Below is a small trained network, with its code and all its weights. Each question gives an input and a class and asks what happens when units are switched off, that is, made to give their printed mean instead of their output.

import numpy as np


def w(rows, s, z=0):
    codes = np.array(rows[::2]) - 128.0
    scale = np.full(codes.shape[1], s)
    scale[-1] = z or s
    return codes * scale


def norm(h):
    return h / np.sqrt((h * h).mean(-1, keepdims=True) + 1e-5)


def f(y):
    return y / 2 * (1 + np.tanh(0.7978845608 * (y + 0.044715 * y**3)))


def log_softmax(a):
    a = a - a.max(-1, keepdims=True)
    return a - np.log(np.exp(a).sum(-1, keepdims=True))


def net(x, mask):
    res = np.array(x, float).reshape(1, 3) / 4 @ E
    u = 0
    for l in range(2):
        y = f(norm(res) @ A[l][:, :-1].T + A[l][:, -1])
        res = res + np.where(mask[u : u + 4], y, B[l][:, -1]) @ B[l][:, :-1]
        u += 4
    return log_softmax(norm(res)[-1] @ U[:, :-1].T + U[:, -1])


A, B = {}, {}
E = w([
[106,170,135,171,2,17],'x0',
[114,128,118,132,44,205],'x1',
[98,205,5,40,114,155],'x2',
],0.0059)
A[0] = w([
[159,247,88,58,138,148,99],'0.n1',
[187,254,131,162,113,54,148],'0.n2',
[192,48,22,130,103,13,4],'0.n3',
[134,165,131,111,216,21,81],'0.n4',
],0.0076,0.0047)
B[0] = w([
[175,95,185,176,108,118,253],'0.n1',
[142,165,158,34,198,222,247],'0.n2',
[79,106,100,157,62,11,130],'0.n3',
[120,167,71,234,53,192,218],'0.n4',
],0.011,0.0033)
A[1] = w([
[80,170,36,224,107,36,252],'1.n1',
[55,124,143,82,2,179,176],'1.n2',
[218,150,23,63,92,115,10],'1.n3',
[72,170,156,109,66,53,121],'1.n4',
],0.0084,0.002)
B[1] = w([
[129,127,95,200,134,190,158],'1.n1',
[109,127,117,180,152,168,254],'1.n2',
[166,80,181,164,128,1,174],'1.n3',
[189,78,52,31,242,121,163],'1.n4',
],0.013,0.0057)
U = w([
[184,138,63,53,242,173,168],'0',
[105,148,51,252,108,186,176],'1',
[207,105,188,187,92,22,187],'2',
[110,191,141,161,95,185,138],'3',
[42,165,65,87,12,33,13],'4',
[72,150,58,87,93,60,2],'5',
[67,155,62,70,33,47,21],'6',
],0.012,0.0053)

Each question gives the input, the list of numbers given to net, and the class t.
The units are the neurons (one row each of A and B). Each row of codes is followed by its name. A weight is (code - 128) times the scale printed after its matrix; where a second scale follows, it is the last column's (A, B and U).
mask holds one flag per neuron, layer by layer. A switched-off neuron (its flag False) gives its mean, the last column of its row in B, instead of its output. The means were averaged over made-up inputs and are rounded, as every weight is.
A unit's drop is (log p(t) with every unit on - log p(t) with that unit switched off) / (log p(t) with every unit on - log p(t) with every unit switched off).
The circuit of an input: a set's keep is (log p(t) with only the set's units on - log p(t) with every unit switched off) / (log p(t) with every unit on - log p(t) with every unit switched off). Starting from all 8 units, units are removed one at a time, each time the one whose removal leaves the highest keep (on an exact tie, the one counted first), for as long as the keep stays at least 0.8.
circuit, biggest first: the units of the circuit, biggest drop first
top k neurons: the k neurons with the biggest drops, biggest first
top k neurons in layer l: the k neurons of layer l with the biggest drops, biggest first
input [3,-1,5], class 2: circuit, biggest first	(1.n3)
input [3,-3,3], class 3: circuit, biggest first	(0.n2; 0.n4; 1.n4)
input [1,4,5], class 2: top 2 neurons in layer 1	(1.n3; 1.n1)
input [-4,-1,8], class 2: circuit, biggest first	(1.n3; 0.n2)
input [7,3,-7], class 0: circuit, biggest first	(1.n4; 0.n1; 0.n4)
input [-4,-6,4], class 1: circuit, biggest first	(0.n4; 0.n2)
input [2,2,-2], class 3: circuit, biggest first	(0.n3; 1.n4; 0.n4; 1.n3)
input [1,1,-1], class 3: circuit, biggest first	(1.n4; 0.n4; 1.n3; 1.n2)
input [6,5,-5], class 0: circuit, biggest first	(1.n4; 0.n4; 0.n1)
input [-6,-8,-3], class 1: top 3 neurons	(0.n4; 0.n2; 1.n4)
input [3,-6,-6], class 1: circuit, biggest first	(0.n4; 1.n1)
input [2,-6,6], class 1: top 2 neurons in layer 0	(0.n4; 0.n3)
input [5,-6,-2], class 1: top 2 neurons in layer 0	(0.n4; 0.n3)
input [-1,-7,6], class 1: circuit, biggest first	(0.n4)
input [-5,-7,4], class 1: top 2 neurons in layer 0	(0.n4; 0.n2)
input [3,3,-1], class 3: top 2 neurons	(0.n2; 0.n3)
input [6,5,5], class 0: top 3 neurons	(1.n4; 0.n4; 1.n2)
input [5,-6,-4], class 1: top 3 neurons	(0.n4; 1.n1; 0.n3)
input [0,-3,4], class 2: top 3 neurons	(1.n2; 0.n2; 1.n1)
input [8,6,-6], class 0: top 2 neurons	(1.n4; 0.n4)
input [5,-7,8], class 2: top 3 neurons	(1.n3; 0.n2; 0.n1)
input [0,-6,-6], class 1: top 2 neurons in layer 1	(1.n1; 1.n3)
input [2,2,-1], class 3: top 4 neurons	(1.n4; 0.n2; 0.n4; 0.n3)
input [8,1,3], class 0: circuit, biggest first	(1.n4)
input [7,7,-5], class 0: circuit, biggest first	(1.n4; 0.n4; 0.n1)
input [7,1,-6], class 0: top 2 neurons	(1.n4; 0.n1)
input [8,-4,2], class 0: circuit, biggest first	(1.n4)
input [-3,5,7], class 2: top 2 neurons	(1.n3; 0.n4)
